Here is a tiny trained network, its code and every weight. The questions are about switching its units off for an input and a target symbol, where a switched-off unit gives its printed mean instead of its output.

import numpy as np


def w(rows, s, z=0):
    codes = np.array(rows[::2]) - 128.0
    scale = np.full(codes.shape[1], s)
    scale[-1] = z or s
    return codes * scale


def f(y):
    return y / 2 * (1 + np.tanh(0.7978845608 * (y + 0.044715 * y**3)))


def softmax(a):
    e = np.exp(a - a.max(-1, keepdims=True))
    return e / e.sum(-1, keepdims=True)


def log_softmax(a):
    a = a - a.max(-1, keepdims=True)
    return a - np.log(np.exp(a).sum(-1, keepdims=True))


def net(x, mask):
    ids = ['αδζηθλξπσω'.index(c) for c in x.split()]
    T = len(ids)
    res = E[ids] + P[:T]
    u = 0
    for l in range(3):
        q, k, v = (res @ M[l].T for M in (Q, K, V))
        z = softmax(np.where(np.tri(T) > 0, q @ k.T / 2**0.5, -1e9)) @ v
        res = res + np.where(mask[u], z, O[l][:, -1]) @ O[l][:, :-1]
        u += 1
        y = f(res @ A[l][:, :-1].T + A[l][:, -1])
        res = res + np.where(mask[u : u + 4], y, B[l][:, -1]) @ B[l][:, :-1]
        u += 4
    return log_softmax(res[-1] @ U[:, :-1].T + U[:, -1])


Q, K, V, O, A, B = {}, {}, {}, {}, {}, {}
E = w([
[70,131,60,128,156,59,40,170,163,161,75,85],'α',
[195,142,103,101,92,175,152,121,72,191,123,98],'δ',
[101,119,89,155,146,103,74,69,86,216,157,4],'ζ',
[92,92,184,150,189,41,208,146,97,151,106,123],'η',
[113,113,110,114,177,106,163,147,155,169,102,124],'θ',
[66,84,126,181,144,140,161,128,175,201,130,212],'λ',
[85,143,73,101,185,144,131,148,188,120,172,115],'ξ',
[99,134,183,145,113,167,59,99,120,149,126,135],'π',
[128,187,160,84,95,79,220,144,175,196,95,217],'σ',
[121,208,136,128,107,137,94,94,72,133,129,109],'ω',
],0.025)
P = w([
[51,117,47,33,178,105,107,96,61,204,139,146],'0',
[41,101,82,75,170,102,122,127,69,162,125,137],'1',
[69,93,122,96,175,95,107,99,112,157,101,148],'2',
[95,111,134,98,145,109,111,97,111,147,85,144],'3',
[124,108,156,131,185,138,99,121,131,173,113,113],'4',
[142,125,154,150,189,143,102,113,141,176,111,111],'5',
[131,145,149,150,152,133,123,112,127,145,90,124],'6',
[185,149,151,163,172,148,90,107,143,154,102,101],'7',
[171,115,160,162,134,153,108,97,149,106,104,136],'8',
[142,141,136,180,113,124,141,112,133,85,87,150],'9',
[196,176,124,173,130,159,107,111,150,88,108,113],'10',
[166,197,108,190,71,136,129,90,148,72,53,149],'11',
[75,39,198,182,97,255,177,138,171,31,67,160],'12',
[135,234,116,229,72,136,154,153,134,104,85,61],'13',
],0.0091)
Q[0] = w([
[67,153,122,157,131,122,154,3,160,167,149,20],'L0H0',
[164,115,89,87,71,152,66,196,107,118,172,181],'L0H0',
],0.0068)
K[0] = w([
[190,107,124,254,120,146,161,143,132,20,61,50],'L0H0',
[125,94,158,30,176,43,113,112,41,187,171,121],'L0H0',
],0.0058)
V[0] = w([
[59,101,91,162,182,114,195,29,40,253,74,139],'L0H0',
[100,134,119,20,135,80,38,69,50,238,179,95],'L0H0',
],0.005)
O[0] = w([
[43,140,8,211,173,83,146,124,93,194,187,66,249],'L0H0',
[4,129,117,141,79,87,164,199,121,115,108,82,229],'L0H0',
],0.011,0.015)
A[0] = w([
[212,179,168,29,2,200,176,46,246,77,174,156,2],'L0N0',
[129,202,127,182,132,124,135,174,153,86,173,150,115],'L0N1',
[74,153,194,166,101,135,6,90,88,121,148,173,89],'L0N2',
[112,153,93,112,198,143,161,25,40,227,138,73,106],'L0N3',
],0.0057,0.0047)
B[0] = w([
[157,135,139,144,95,111,221,150,71,110,144,38,128],'L0N0',
[164,75,149,237,61,146,134,2,129,124,72,226,131],'L0N1',
[105,156,138,61,218,72,138,79,97,72,188,133,130],'L0N2',
[59,37,130,113,76,129,145,164,148,50,92,198,252],'L0N3',
],0.0098,0.028)
Q[1] = w([
[148,253,144,67,104,214,104,52,212,108,199,105],'L1H0',
[107,135,125,199,222,58,196,194,98,190,68,157],'L1H0',
],0.0072)
K[1] = w([
[193,22,186,4,138,127,143,181,133,92,49,115],'L1H0',
[253,227,147,240,105,141,45,98,133,174,143,110],'L1H0',
],0.0052)
V[1] = w([
[79,146,187,51,178,174,172,148,124,40,182,135],'L1H0',
[85,119,182,169,83,156,17,115,85,253,132,172],'L1H0',
],0.0052)
O[1] = w([
[88,109,116,127,75,185,129,163,60,146,191,175,1],'L1H0',
[119,191,44,16,120,97,89,7,78,103,93,135,222],'L1H0',
],0.012,0.0059)
A[1] = w([
[146,196,176,162,218,159,177,229,146,182,117,235,249],'L1N0',
[169,116,174,124,159,135,90,127,2,188,172,156,3],'L1N1',
[119,179,97,59,132,194,136,99,153,133,143,128,59],'L1N2',
[127,136,104,134,69,198,32,107,28,48,81,89,71],'L1N3',
],0.0062,0.0026)
B[1] = w([
[154,118,137,63,48,66,111,71,142,209,117,183,159],'L1N0',
[151,90,171,223,244,67,149,99,133,110,60,186,124],'L1N1',
[80,55,78,96,120,193,68,137,242,203,172,131,116],'L1N2',
[123,177,146,160,189,77,83,119,151,156,195,117,253],'L1N3',
],0.011,0.0053)
Q[2] = w([
[137,172,119,196,255,95,251,151,125,172,165,96],'L2H0',
[70,142,145,125,85,117,117,40,140,128,161,47],'L2H0',
],0.0057)
K[2] = w([
[174,244,190,147,79,145,175,33,254,11,131,120],'L2H0',
[140,127,72,232,177,238,65,75,140,35,143,38],'L2H0',
],0.0041)
V[2] = w([
[86,147,126,208,128,143,109,93,109,93,80,114],'L2H0',
[1,193,76,108,133,140,126,182,149,247,84,170],'L2H0',
],0.0051)
O[2] = w([
[134,144,173,175,80,103,42,201,63,173,141,176,179],'L2H0',
[254,109,198,239,111,52,143,217,128,57,74,108,255],'L2H0',
],0.011,0.036)
A[2] = w([
[92,163,197,131,110,158,170,90,143,146,147,118,4],'L2N0',
[132,156,155,137,84,105,139,114,1,145,140,145,194],'L2N1',
[145,113,114,169,143,95,73,132,99,86,121,126,152],'L2N2',
[120,99,129,168,151,115,114,148,115,193,71,165,122],'L2N3',
],0.0083,0.0039)
B[2] = w([
[87,95,79,224,88,123,122,145,98,95,116,97,128],'L2N0',
[155,109,120,132,160,123,125,158,116,155,107,128,178],'L2N1',
[126,124,133,105,148,157,248,78,103,110,162,178,255],'L2N2',
[96,153,94,91,134,137,127,134,144,117,142,138,215],'L2N3',
],0.016,0.053)
U = w([
[156,52,163,254,168,72,68,49,133,46,92,95,3],'α',
[175,82,69,66,154,215,134,134,54,159,73,126,218],'δ',
[5,87,98,195,128,14,66,129,131,184,195,122,116],'ζ',
[134,30,92,109,172,208,133,41,150,179,98,239,29],'η',
[100,131,176,63,93,161,150,97,122,166,180,171,53],'θ',
[70,181,95,56,254,75,117,152,157,120,165,95,75],'λ',
[121,153,160,195,139,147,105,155,195,112,228,140,200],'ξ',
[91,164,192,133,192,126,47,149,69,105,163,201,239],'π',
[129,92,156,138,87,62,112,108,161,182,177,157,210],'σ',
[123,117,137,106,137,109,80,133,118,104,179,165,105],'ω',
],0.0058,0.0044)

Each question gives the input, a string of symbols that net reads in full, and the target symbol t.
The units are the heads (2 rows each of Q, K, V and O) and the neurons (one row each of A and B). Each row of codes is followed by its name. A weight is (code - 128) times the scale printed after its matrix; where a second scale follows, it is the last column's (O, A, B and U).
mask holds one flag per unit, layer by layer, with each layer's heads first. A switched-off unit (its flag False) gives its mean, the last column of its rows in O or B, instead of its output. The means were averaged over made-up inputs and are rounded, as every weight is.
A unit's drop is (log p(t) with every unit on - log p(t) with that unit switched off) / (log p(t) with every unit on - log p(t) with every unit switched off).
The circuit of an input: a set's keep is (log p(t) with only the set's units on - log p(t) with every unit switched off) / (log p(t) with every unit on - log p(t) with every unit switched off). Starting from the 12 units with the biggest drops (on a tie, the unit counted first), units are removed one at a time, each time the one whose removal leaves the highest keep (on an exact tie, the one counted first), for as long as the keep stays at least 0.8.
units of the circuit, in order: the units of the circuit, biggest drop first
unit that matters most: the unit with the biggest drop
k most important neurons: the k neurons with the biggest drops, biggest first
k most important neurons of layer l: the k neurons of layer l with the biggest drops, biggest first
input ω η ζ θ ζ θ α ζ π σ, target σ: unit that matters most => L2N2
input ζ ζ ζ ζ ω ξ, target ξ: 2 most important neurons of layer 0 => [L0N3 L0N2]
input π π ζ ζ ζ ζ ζ η, target δ: units of the circuit, in order => [L1H0 L0N3 L2N1 L1N3]
input ζ ζ θ ζ ζ ζ η ζ δ ζ η ζ π, target π: 2 most important neurons => [L0N3 L0N2]
input ω ζ π η η θ ζ ζ ξ ξ η η, target σ: units of the circuit, in order => [L0N3 L1N0 L1H0]
input ζ ζ θ ζ η θ ζ ζ ζ ζ θ, target ξ: units of the circuit, in order => [L0N3 L1H0]
input ζ η ζ ξ θ, target σ: units of the circuit, in order => [L0N3 L1H0 L1N0]
input ζ η λ ξ ζ η α δ ζ η θ ζ, target η: units of the circuit, in order => [L0H0 L2N2]
input σ θ θ θ, target α: units of the circuit, in order => [L2H0 L1H0 L1N0]
input η ζ ζ ζ ξ, target ξ: 2 most important neurons => [L0N3 L2N1]
input ξ ζ ζ δ ζ π π ζ ζ δ θ, target δ: 2 most important neurons => [L0N3 L0N2]
input η ζ ζ π η, target δ: units of the circuit, in order => [L0N3 L1H0 L2N1 L1N3]
input ζ ζ π ζ, target π: 2 most important neurons => [L0N3 L1N3]
input ζ ζ α η η ζ θ ζ λ ζ ξ η θ θ, target σ: 2 most important neurons => [L2N2 L0N3]
input η λ ζ θ η, target η: most important neuron => [L0N3]
input θ ζ σ α η θ ζ θ, target λ: 2 most important neurons => [L2N2 L0N3]
input π ζ α ζ, target α: 2 most important neurons => [L0N3 L1N3]
input ζ ζ α ξ α θ η ζ η, target λ: 2 most important neurons => [L2N2 L0N3]
input ζ α η ζ ξ η, target σ: 3 most important neurons => [L0N3 L2N2 L1N0]
input ζ ζ π α ζ η ζ δ ζ α, target λ: unit that matters most => L0N3
input π ζ θ σ ω ζ ζ α ζ η ζ, target η: 2 most important neurons => [L0N3 L2N2]
input ξ ξ π ζ ζ ζ δ ζ η ζ π π, target π: 2 most important neurons of layer 2 => [L2N3 L2N2]
input ζ ζ ω π α ζ ζ η ζ σ η, target α: 2 most important neurons of layer 2 => [L2N2 L2N3]
input ζ π ζ ζ ζ λ ζ ζ π ζ, target π: 3 most important neurons => [L1N3 L0N3 L0N2]
input σ ζ η, target α: 2 most important neurons => [L0N3 L1N0]
